Each row has a name. Each question is about the rows just above it.

0.79 -1.96 -0.52 1.47 -0.21 0.53 1.57 2.21 -1.33 0.31 0.44 2.43 -0.45 0.69 -1.23 1.55 1.08 0.00 -0.37 2.83 0.17 0.37 2.26 1.80 -0.34 1.09 0.00 -0.89 -0.65 2.57 -0.30 -1.30 -0.91 = Q452
2.48 4.10 -0.23 0.36 0.05 -2.57 4.14 -0.60 -3.05 -0.47 -8.81 -2.32 -1.67 -2.59 -5.97 -1.87 -0.03 2.46 -5.59 0.31 2.11 1.46 0.93 1.81 -2.03 3.38 -0.97 -2.68 -2.86 -2.34 -5.51 -0.51 1.20 = Q124
-0.09 -4.17 -1.21 2.20 -0.85 0.67 -5.02 -2.38 -0.15 -0.76 7.03 1.42 -0.51 -1.50 4.43 2.73 -3.27 -1.19 4.72 -0.59 -1.46 1.02 -0.10 -1.92 -0.27 -2.07 1.96 6.19 0.83 -0.02 6.40 3.34 0.66 = Q966
-0.59 -3.36 -0.96 0.56 0.81 4.73 -4.45 -3.74 0.67 0.89 6.14 -1.12 1.09 2.87 6.33 0.11 -2.93 -1.84 4.84 3.20 -1.83 -1.21 0.25 0.43 1.68 0.74 2.00 3.25 2.53 2.52 4.01 0.97 2.28 = Q263
-1.79 -0.37 -3.18 2.37 3.60 -1.27 -5.58 -1.46 2.55 -0.02 5.64 -2.39 1.10 1.24 4.30 2.39 -2.29 -1.14 3.04 -1.27 -0.88 0.49 3.79 -1.14 1.64 -3.42 0.09 2.12 1.64 0.64 6.56 3.23 -1.60 = Q564
-2.37 -2.12 -3.51 3.28 -1.64 0.16 -2.18 -1.21 -1.70 1.19 8.03 1.21 3.32 0.05 4.73 4.58 -0.74 -0.40 3.17 0.59 -5.20 -3.26 -0.28 1.55 2.62 -1.25 0.30 1.17 2.19 0.98 5.62 1.06 -0.77 = Q98
-0.59 -3.36 -0.96 0.56 0.81 4.73 -4.45 -3.74 0.67 0.89 6.14 -1.73 1.09 2.87 6.33 0.11 -2.93 -1.84 4.84 3.20 -1.83 -1.21 0.25 0.43 1.68 0.74 2.00 3.25 2.53 2.52 4.01 0.97 2.28 = Q914
2.58 -1.01 -0.82 -0.15 1.43 1.73 4.29 -0.35 1.28 -0.03 -0.67 -1.02 1.70 1.39 -2.03 -1.64 0.11 1.19 0.17 1.65 -1.13 0.66 0.61 -2.21 -0.42 -0.05 -1.69 1.59 2.16 -1.97 -0.09 0.11 -0.48 = Q412
1.32 -2.05 -1.77 0.86 -2.72 0.45 1.92 1.08 0.16 0.41 -1.67 2.09 -2.12 -0.29 1.68 1.64 -0.22 0.93 1.61 1.38 -0.74 -1.27 -1.68 -0.27 -1.03 1.49 -1.31 -0.68 -1.15 0.48 -1.64 -0.18 1.20 = Q644
Does one of the named rows hold 1.07 0.00 -0.37 2.83 side by side, in this order? : no
Among the named rows, does one hold -1.79 -0.37 next to each other, in this order? : yes

0.34 -0.29 2.53 0.34 1.17 2.28 0.77 2.68 2.16 2.65 1.51 1.41 1.33 -3.47 0.60 1.34 -1.43 2.31 5.18 -1.08 1.73 -1.36 0.73 -2.72 1.61 3.24 -3.09 2.27 -0.28 -0.30 -1.10 -0.83 0.60 -4.78 7.40  Q166
0.19 0.25 1.01 -0.02 0.78 0.10 -0.11 0.71 0.79 0.26 0.46 -0.12 -0.94 -1.29 -0.84 -0.99 -0.63 0.67 2.13 0.33 1.00 1.36 0.42 -1.51 0.16 1.89 0.43 0.93 0.28 0.78 1.28 -0.16 1.64 -0.81 3.12  Q214
1.21 0.24 1.81 -0.15 0.74 0.48 -0.64 0.87 1.40 0.72 0.30 0.00 -0.94 -1.66 -0.58 -0.57 -1.15 0.50 3.33 0.16 1.23 2.51 0.53 -1.08 0.36 1.48 0.87 1.24 0.70 0.94 1.02 0.32 1.76 -0.11 2.98  Q193
0.67 0.21 2.70 0.09 1.56 1.24 0.05 2.19 2.18 1.64 1.24 0.48 -0.70 -3.37 -0.81 -0.65 -1.62 1.88 5.49 -0.21 2.29 1.26 0.97 -3.33 1.14 4.11 -1.04 2.52 0.30 0.87 0.98 -0.55 2.47 -3.50 8.03  Q695
1.21 0.24 1.81 -0.15 0.74 0.48 -0.64 0.87 1.40 0.72 0.30 0.00 -0.94 -1.66 -0.58 -0.57 -1.15 0.50 3.33 -0.37 1.64 1.41 0.70 -1.84 0.96 2.34 -0.60 1.89 0.45 0.57 0.22 -0.04 1.52 -1.96 5.19  Q453
0.14 0.66 0.84 -0.18 1.06 -0.87 -0.52 0.21 0.56 -0.73 0.25 -0.91 -2.54 -1.00 -2.03 -2.69 -0.58 0.32 1.87 1.24 1.19 3.40 0.51 -1.81 -0.49 2.34 2.40 0.77 0.68 1.75 3.23 0.05 3.10 0.64 2.78  Q993
1.40 0.11 1.06 -0.24 0.05 0.19 -0.90 0.05 0.77 0.30 -0.29 -0.10 -0.55 -0.42 -0.04 0.00 -0.70 -0.36 1.58 -0.66 0.97 0.78 0.41 -0.56 0.89 0.79 -0.75 1.28 0.39 0.04 -0.80 0.24 0.34 -1.10 2.79  Q813
0.57 0.06 1.95 0.08 1.00 1.08 0.07 1.61 1.59 1.36 0.87 0.50 -0.15 -2.39 -0.29 -0.06 -1.16 1.34 3.91 -0.39 1.58 0.45 0.67 -2.24 0.98 2.75 -1.21 1.84 0.14 0.37 0.17 -0.40 1.37 -2.79 5.74  Q107
-0.56 -0.25 -0.20 0.20 -0.07 0.51 0.62 0.39 -0.08 0.50 0.32 0.49 1.04 -0.19 0.59 0.85 0.18 0.47 -0.20 -0.20 -0.38 -1.34 -0.16 0.19 0.02 -0.31 -0.77 -0.32 -0.36 -0.47 -0.60 -0.25 -0.75 -0.51 -0.54  Q34
Is -0.51 -0.53 printed in one of the named rows, side by side and in this order? : no
Among the named rows, does one hold 0.37 0.14 1.84 -1.21 next to each other, in this order? : no
Is -0.15 0.74 0.48 printed in one of the named rows, side by side and in this order? : yes
Does one of the named rows hold -0.20 -0.20 side by side, in this order? : yes
Is 0.74 0.48 -0.64 0.87 printed in one of the named rows, side by side and in this order? : yes

1.50 2.72 3.10 -1.03 -0.46 2.12 -5.96 -1.06 -1.76 -0.06 -0.31 0.73 -2.64 -2.41 1.96 2.25 0.33 1.87 1.93 -0.07 -0.71 -0.32 3.70 -1.64 -0.92 0.03 2.32 -> Q495
2.12 0.36 3.65 2.79 -2.07 2.30 -3.33 -2.06 0.32 -0.49 2.77 2.76 -4.23 -2.81 1.07 -0.10 -0.11 1.91 -0.07 1.57 1.30 -0.76 4.60 -2.18 -0.75 0.55 5.03 -> Q295
2.06 0.14 3.63 3.01 -2.05 2.23 -3.16 -2.10 0.44 -0.46 2.88 2.89 -4.29 -2.79 1.03 -0.26 -0.16 1.91 -0.29 1.61 1.45 -0.76 4.63 -2.19 -0.76 0.72 5.18 -> Q319
1.54 2.67 3.15 -0.99 -0.50 2.17 -5.94 -1.11 -1.75 -0.08 -0.24 0.72 -2.68 -2.49 1.96 2.23 0.29 1.88 1.27 1.14 0.27 -0.60 4.32 -2.12 -0.86 -0.10 3.88 -> Q553
1.85 2.25 3.26 -0.20 -1.16 2.49 -5.32 -1.35 -1.32 -0.29 0.60 1.11 -3.19 -2.98 1.85 1.76 0.17 1.90 1.85 0.60 -0.38 -0.43 3.99 -1.97 -0.92 -0.22 3.00 -> Q895
1.41 3.36 3.20 -1.16 0.19 1.25 -6.63 -0.88 -1.40 0.19 -1.06 0.94 -2.16 -3.00 1.81 2.21 0.32 2.07 1.32 -1.08 -0.44 -0.28 3.46 -1.33 -0.81 0.94 1.65 -> Q136
2.22 1.07 3.57 1.91 -1.97 2.52 -3.97 -1.85 -0.12 -0.53 2.24 2.26 -4.03 -2.98 1.31 0.48 -0.02 1.95 0.69 1.34 0.75 -0.69 4.48 -2.23 -0.82 0.15 4.45 -> Q300
1.54 2.67 3.15 -0.99 -0.50 2.17 -5.94 -1.11 -1.75 -0.08 -0.24 0.72 -2.68 -2.49 1.96 2.23 0.29 1.88 1.94 0.01 -0.69 -0.33 3.71 -1.67 -0.91 -0.01 2.40 -> Q281
1.63 2.51 3.18 -0.76 -0.76 2.31 -5.72 -1.17 -1.63 -0.16 0.02 0.84 -2.86 -2.73 1.95 2.08 0.25 1.88 1.95 0.23 -0.61 -0.34 3.80 -1.77 -0.93 -0.14 2.58 -> Q246
1.41 3.36 3.20 -1.16 0.19 1.25 -6.63 -0.88 -1.40 0.19 -1.06 0.94 -2.16 -0.77 1.81 2.21 0.32 2.07 1.32 -1.08 -0.44 -0.28 3.46 -1.33 -0.81 0.94 1.65 -> Q287
1.39 3.23 3.20 -1.27 0.11 1.48 -6.54 -0.91 -1.59 0.13 -0.92 0.78 -2.23 -1.20 1.86 2.33 0.35 1.99 1.54 -0.87 -0.58 -0.26 3.51 -1.38 -0.85 0.71 1.78 -> Q449
Among the named rows, does one hold 2.68 3.15 -0.99 next to each other, in this order? : no
Does one of the named rows hold -1.86 -0.12 -0.53 side by side, in this order? : no
Among the named rows, does one hold -1.16 3.20 next to each other, in this order? : no

-1.99 -0.02 -0.72 4.96 -3.07 -5.24 3.74 -3.46 -6.47 : Q471
-0.35 3.92 -0.18 -2.52 -4.20 -0.61 2.09 -5.43 -3.48 : Q208
3.42 0.64 4.22 2.90 4.28 -2.51 0.00 5.55 -0.15 : Q730
0.29 3.99 5.57 2.26 1.04 -4.71 3.27 1.72 0.04 : Q104
0.29 3.99 5.57 2.26 -1.67 0.84 -0.14 2.14 -3.59 : Q781
Among the named rows, does one hold 3.74 -3.46 next to each other, in this order? : yes
Among the named rows, does one hold 4.96 -3.07 -5.24 3.74 next to each other, in this order? : yes
Does one of the named rows hold -5.43 -3.48 side by side, in this order? : yes
Does one of the named rows hold 4.28 -2.51 0.00 5.55 side by side, in this order? : yes
Among the named rows, does one hold 5.55 0.00 -2.51 4.28 2.90 next to each other, in this order? : no
Among the named rows, does one hold -0.72 4.96 -3.07 -5.24 3.74 next to each other, in this order? : yes
Among the named rows, does one hold 2.26 1.05 next to each other, in this order? : no

-1.57 1.34 1.55 -1.45 -1.35 0.58 -1.08 1.05 -1.17 1.38 -2.90 -0.83 -1.79 0.14 -0.59 0.03 0.79 1.05 -1.94 0.88 -1.29 -1.67 0.01 0.43 0.04 0.21 0.34 -0.04 -1.46 -0.70 1.57 -> Q213
-1.48 -2.42 -2.20 -1.01 -1.44 -0.05 -1.03 -1.92 -0.73 -2.52 -0.61 -0.42 -1.09 -0.01 -0.94 -0.06 -1.24 -1.83 -4.78 0.12 -0.58 -1.22 0.05 0.00 -0.06 -0.19 -0.10 -0.23 -1.32 -0.60 -1.94 -> Q830
-1.60 -0.72 -0.43 -1.43 -1.51 -0.63 -1.21 -0.46 -1.24 -0.79 -2.92 -1.06 -1.72 -0.17 -0.83 -0.16 -0.03 -0.36 -7.54 -0.66 -1.33 -1.62 0.08 -0.45 -0.30 -0.53 -0.54 -0.19 -1.51 -0.88 -0.29 -> Q14
-1.59 0.45 0.58 -1.37 -1.69 0.15 -1.05 0.37 -1.16 0.47 -2.67 -0.66 -1.65 0.03 -0.63 -0.04 0.41 0.39 -3.83 0.36 -1.08 -1.59 0.03 0.13 -0.07 -0.06 0.03 -0.07 -1.43 -0.82 0.68 -> Q423
-1.59 1.44 1.87 -1.69 -0.89 0.06 -1.30 1.22 -1.38 1.40 -3.90 -1.51 -2.13 -0.01 -0.72 -0.05 1.01 1.26 -4.49 0.17 -1.91 -1.86 0.05 0.04 -0.15 -0.08 -0.04 -0.11 -1.60 -0.74 1.84 -> Q133
-1.38 -1.21 -1.02 -0.84 -0.93 1.56 -0.86 -1.16 -0.38 -1.25 0.64 -0.04 -0.90 0.41 -0.81 0.19 -1.07 -1.16 2.61 2.16 -0.31 -1.07 -0.04 1.16 0.42 0.78 1.07 -0.11 -1.20 -0.19 -0.85 -> Q552
Is -0.06 -1.24 printed in one of the named rows, side by side and in this order? : yes
Among the named rows, does one hold 1.43 1.87 next to each other, in this order? : no
Is -1.29 0.88 printed in one of the named rows, side by side and in this order? : no

1.41 1.99 -8.87 3.36 2.12 -0.63 : Q747
1.41 1.99 -8.87 3.36 2.12 7.01 : Q736
1.41 1.99 -8.87 3.36 2.12 1.67 : Q650
3.24 -6.58 5.31 0.42 0.16 3.90 : Q144
Among the named rows, does one hold 1.99 1.41 next to each other, in this order? : no
Does one of the named rows hold -6.58 5.31 0.42 0.16 3.90 side by side, in this order? : yes
Among the named rows, does one hold 3.36 2.12 next to each other, in this order? : yes
Is 2.12 3.36 printed in one of the named rows, side by side and in this order? : no
Is 1.41 1.99 -8.87 3.36 2.12 printed in one of the named rows, side by side and in this order? : yes
Does one of the named rows hold 1.99 -8.87 3.36 2.12 1.67 side by side, in this order? : yes
Is 3.36 -8.87 1.99 printed in one of the named rows, side by side and in this order? : no

-1.28 -0.06 -0.47 -2.39 0.46 -1.57 -0.98 -2.39 -1.80 4.52 3.96 0.14 -1.44 0.60 0.30 -2.05 -1.57 1.02 3.82 0.53 0.73 0.64 -0.52 -0.84 0.89 -3.32 : Q330
-1.15 0.72 1.95 1.21 1.68 -0.41 1.86 -2.39 0.24 1.89 0.46 -2.61 -1.30 0.06 2.86 2.73 -0.41 -1.23 1.28 -2.34 -2.27 0.97 4.61 -3.40 -2.34 0.35 : Q212
-0.41 -0.85 0.84 -0.64 -0.77 0.46 0.52 -2.39 0.19 -1.88 -1.53 -0.03 -0.97 -0.08 -0.54 -0.90 0.46 0.33 -2.80 -0.01 1.02 0.52 -1.59 1.61 -0.08 2.22 : Q822
-0.40 2.22 -2.21 1.13 -2.17 2.17 -0.14 -2.39 2.87 1.91 -0.87 -0.33 -0.42 -1.77 0.91 1.96 2.17 -2.92 -0.54 0.44 -2.16 -3.87 5.48 -0.88 0.79 -2.78 : Q51
-1.24 -1.41 0.95 -3.58 3.02 1.72 2.70 -2.39 0.09 1.93 2.87 -0.68 -0.57 1.23 3.61 0.08 1.72 -1.99 1.30 -1.74 0.61 2.95 0.72 -3.00 0.00 -2.15 : Q959
0.67 2.24 -1.61 -3.48 0.32 -2.71 -3.43 -2.39 -1.36 5.42 1.18 -1.10 -0.61 0.06 -0.19 -2.64 -2.71 -1.59 -0.35 0.68 -0.59 -0.47 2.24 -2.42 3.67 -3.67 : Q119
-1.31 -0.76 1.28 -0.36 -0.93 -1.22 2.08 -2.39 2.89 1.30 -1.13 -0.61 0.88 -1.41 0.09 2.27 -1.22 -4.02 -2.79 -2.73 -1.33 -0.88 2.29 0.03 -0.26 0.60 : Q658
-2.73 -2.31 1.83 -1.65 -0.68 -1.13 2.58 -2.39 1.35 2.07 1.33 -0.26 0.69 -0.66 0.41 -0.31 -1.13 -0.99 -0.75 -1.87 0.98 0.51 -1.00 1.43 -1.13 0.44 : Q200
0.73 0.04 -1.47 -1.37 -0.53 0.17 -2.01 -2.39 -1.52 0.10 1.86 1.46 -0.61 0.29 -1.55 -3.76 0.17 2.04 0.66 2.35 1.81 -0.45 -3.22 1.36 1.33 -1.14 : Q268
0.27 -0.78 0.18 1.09 -1.78 0.71 0.80 -2.39 2.55 -1.45 -1.82 1.87 0.18 -0.65 -0.27 -0.04 0.71 -1.70 -3.22 0.16 -0.66 -2.32 -2.64 0.83 -0.09 2.15 : Q217
-1.10 0.89 0.40 -0.75 2.58 -0.56 -0.64 -2.39 -4.51 3.58 4.09 -1.54 1.25 2.58 2.70 0.25 -0.56 4.44 8.62 1.16 0.24 2.68 0.24 -2.38 -0.21 -3.33 : Q450
Does one of the named rows hold 0.32 -2.71 -3.43 -2.39 side by side, in this order? : yes
Is -0.78 0.18 printed in one of the named rows, side by side and in this order? : yes
Among the named rows, does one hold -2.79 -4.02 next to each other, in this order? : no
Among the named rows, does one hold -0.07 -0.47 next to each other, in this order? : no

2.79 1.98 5.04 7.01 3.67 -0.83 1.38 : Q889
0.42 3.72 4.68 -5.17 -5.70 -2.69 -2.76 : Q921
0.08 -0.01 -0.17 1.04 0.71 0.09 0.03 : Q180
-0.12 1.09 1.53 -3.22 -3.23 -1.23 -0.50 : Q120
2.56 1.84 4.72 6.82 3.58 -0.74 1.26 : Q389
0.13 2.67 3.59 -4.55 -4.95 -2.18 -1.81 : Q35
-0.11 0.93 1.32 -3.05 -3.03 -1.09 -0.42 : Q327
0.31 0.16 0.48 2.45 1.51 0.12 0.03 : Q224
-0.07 1.41 2.07 -3.58 -3.71 -1.40 -0.77 : Q419
Is 1.51 2.45 0.48 printed in one of the named rows, side by side and in this order? : no
Is -2.18 -4.95 -4.55 3.59 printed in one of the named rows, side by side and in this order? : no
Is 5.04 7.01 3.67 -0.83 printed in one of the named rows, side by side and in this order? : yes

2.73 0.89 6.77 2.97 : Q474
0.94 -1.26 -1.68 -2.66 : Q975
1.58 -0.17 5.67 4.10 : Q84
-3.69 3.34 -1.62 -6.38 : Q845
5.30 -1.47 5.89 -1.49 : Q427
-4.79 7.28 -2.03 -0.12 : Q707
-5.04 0.74 2.94 2.72 : Q742
-1.54 -3.85 -0.12 4.28 : Q990
-7.25 -4.87 1.90 -2.25 : Q812
-1.63 -5.16 -0.63 4.62 : Q528
-3.54 -4.01 6.23 0.80 : Q360
Does one of the named rows hold -2.25 1.90 side by side, in this order? : no
Is -1.68 -1.26 0.94 printed in one of the named rows, side by side and in this order? : no
Is -1.68 -1.26 printed in one of the named rows, side by side and in this order? : no
Among the named rows, does one hold -0.17 1.58 next to each other, in this order? : no
Is -4.79 7.28 -2.03 -0.12 printed in one of the named rows, side by side and in this order? : yes
Among the named rows, does one hold -3.85 -0.12 next to each other, in this order? : yes

2.68 -1.56 0.62 1.03 1.93 0.08 0.05 -0.21 -0.62 -0.86 -2.74 -0.54 -0.56 -0.41 -2.15 1.13 -1.61 0.61 -0.50 -1.61 -1.59 -2.51 -0.15 -1.62 -> Q253
-0.32 0.10 -2.65 -1.74 1.89 -0.01 -6.60 4.59 1.56 3.60 -0.77 -2.58 -4.37 0.63 -0.36 -1.06 -0.88 -5.94 0.00 3.73 -2.12 0.36 -5.14 -2.74 -> Q684
-0.44 -0.51 1.16 0.29 -1.05 -1.16 1.75 0.37 -0.70 -0.99 1.13 0.00 -0.67 0.21 -0.61 0.39 1.08 2.51 3.60 -1.35 -1.06 0.40 0.24 0.19 -> Q465
2.24 -1.14 2.40 0.72 -0.62 0.93 -1.73 -0.81 -0.44 -0.48 -3.19 -1.10 -1.55 -0.27 -2.23 0.21 -0.33 0.86 -1.38 -1.63 -1.13 -1.60 -1.68 1.20 -> Q596
0.59 -1.51 0.80 -0.45 -0.04 1.82 -2.44 -1.48 -0.95 -0.06 -1.79 0.45 -0.54 -0.30 -0.07 0.88 -0.08 -1.80 -2.09 1.23 -1.38 0.37 -2.76 2.38 -> Q433
Is -0.86 -2.74 -0.53 printed in one of the named rows, side by side and in this order? : no
Does one of the named rows hold 0.62 1.03 side by side, in this order? : yes
Does one of the named rows hold -0.60 0.39 1.08 side by side, in this order? : no
Among the named rows, does one hold -2.65 0.10 next to each other, in this order? : no

